[128 = 0]

[200 122 140 138 119 106 143 117 137 126  62 129 177 127 142 103 137 105
 186 150  79 117 101 141 130 100] : <24> + z430
[159 109 120 116 115 131 119 137 159 118 109 149 156 161 141 116 125 123
 167 150 140 118 129 155 132 118] : <20> + z430
[126 138 122 136 119 152 128 113 125 132 117 140 178 154 131 127 146 106
 140 132  86 132 124 147 116 127] : <20> + z76
[116 130 110 142 123 161 120  86 123 149 138 146 132 237 109 150 140 105
  67 111 122 152 154 132 125 128] : <24> + Z781
[118 106 128 121 129 155 115 146 150 136 151 139 132 134 129 124 119 135
  87 153 157 142 145 133 130 144] : <20> + z575
[177 118 122 129 109 138 133 100 156 142 122 139 113 218  99 126 117 114
 135 132 142 133 132 136 138 120] : <24> + Z176
[105 131 135 125 129 103 141 148 108 128 161 101  74  72 119 132 119 147
 143  98 136 128 123  98 134 145] : <18> + Z176
[184 122 127 127 122 173 140 147 188 147 126 110 160 155 106 124 140 135
 125 199  87 141 103 146 129 130] : <22> + z430
[178 136 125 125 126 122 155 131 158 155 178 114  93 172  87 135 106 127
 190 112 100 140 129 117 137 141] : <20> + Z176
[164 130 142 117 133 124 145 188 171 112 126  94 168  33 122 107 122 153
 243 178  89 103 101 141 120 138] : <18> + z430
[119 126 121 140 126 187 118  82 133 156 128 154 191 229 113 140 149 106
  68 136  82 162 128 154 107 123] : <24> + z76
[109 138 112 134 132 153 125  99 119 125 109 139 184 171 124 140 157 102
 115 125  84 133 117 148 102 118] : <24> + z76
[208 122 164 122 130 133 156 145 167 163 164 106 107 137  87 108  78 146
 192 145 112 129 146 123 143 149] : <20> + z575
[164 143 159 131 131 108 136 129 103 123 110 106 123  78 114 115 109 139
 182 103  89 111 127 120 128 122] : <18> + z575
[155 114 126 129 131 141 126 144 158 111 109 124 147 131 132 122 121 131
 131 166 150 112 128 145 131 111] : <20> + z430
[233 122 161 133 120 137 152 105 160 184 139 125 113 225  84 115 111 119
 128 144  84 156 124 115 134 127] : <24> + z575
[138 109  95 117 116 155 117 113 167 153 149 153 142 236 116 147 145  96
 113 145 141 144 135 154 132 126] : <22> + Z781
[112 119 124 137 127 170 101 127 129 121  95 145 179 148 135 130 137 127
  64 170 141 121 132 160 122 112] : <24> + z430
[117 126  92 119 121 130 136 126 149 142 169 136  56 199 112 158 145 122
 117 117 148 146 130 122 136 140] : <22> + Z781
[ 84 121 126 122 127 121 116 155 114 109 101 122 128  53 168 127 141 141
  65 146 167 122 115 126 132 121] : <18> + z430
[140 121 104 148 124 144 137 100 151 156 130 147 124 231 118 145 148 101
  76 131 125 151 122 129 136 129] : <22> + Z781
[165 125 148 121 128 171 140 183 183 147 166  82 134 100  87 117 110 160
 157 190 101 122 122 117 118 151] : <20> + z575
[128 123 131 132 142 125 114 145 112  95  87 116 137  90 117 121 113 132
 116 147 172  84 126 142 131 111] : <18> + z430
[ 56 150 122 140 141 115 132 118  71 128 132 112  94  93 132 151 148 134
  49  96 133 130 124  93 130 128] : <18> + Z781
[ 75 123 154 139 149 156  88 145  77 119  98 120 159  32 155 120 122 158
  23 149 144 118 132 127 115 126] : <18> + z430
[163 118 120 124 117 140 125 124 156 127 114 146 164 163 128 122 131 117
 159 142 119 124 118 154 130 114] : <22> + z430
[108 109 117 143 114 214 107 136 172 142 120 123 191 194 123 141 156 120
  12 211 125 142 113 159 117 128] : <22> + z430
[111 141 150 145 146 150 104 115  76  96  68 142 201  66 145 110 129 139
 123 131  88  99 126 159 106 103] : <18> + z430
[160 131 110 117 120 123 137 111 164 145 167 131  99 213 106 137 119 111
 178 121 133 145 145 133 139 140] : <22> + Z176
[103 140 130 120 128  85 150 105 103 137 149 134  69 142 133 134 128 117
 118  69 144 139 131 103 138 131] : <18> + Z781
[169 121 121 124 121 157 139 126 183 155 179 115 119 206  77 142 123 119
 136 139 110 140 132 127 135 158] : <20> + Z176
[120 122  90 132 120 130 122  90 134 123 129 153 117 233 118 152 142  96
 105 108 160 127 135 145 139 121] : <22> + Z781
[171 126 111 129 117 166 146 121 170 152 160 114 122 221  76 140 139 116
 142 149  92 143 121 101 132 133] : <20> + Z176
[130 137 107 130 110 108 133  75 122 145 121 169 150 223 150 180 154  88
 146  88  95 158 129 138 125 114] : <24> + Z781
[252 142 177 133 117  25 189 155 171 139  61  76 117  21 160  69 131 140
 252 149  32 122  52  87 149 105] : <24> + z430
[126 128 149 149 150 171 111 133  95 125 106 101 120 115  87 134 106 156
  27 153 154 104 137 130 120 122] : <18> + z575
[110 119 104 120 117 129 118 113 131 124 132 155 127 181 141 136 146 106
 129 113 157 130 145 139 128 123] : <22> + Z781
[127 148 111 129 126 105 137  98 113 122 125 139 129 175 126 137 145 103
 187  88  97 129 122 129 129 123] : <18> + Z781
[159 100 121 127 121 165 117 161 177 116  92 114 165 134 127 125 129 140
  86 215 158 108 108 156 133 116] : <20> + z430
[239 120 173 132 110 106 157  99 153 184 122 116 105 213  99 105  97 128
 141 144  78 157 121 105 137 112] : <24> + z575
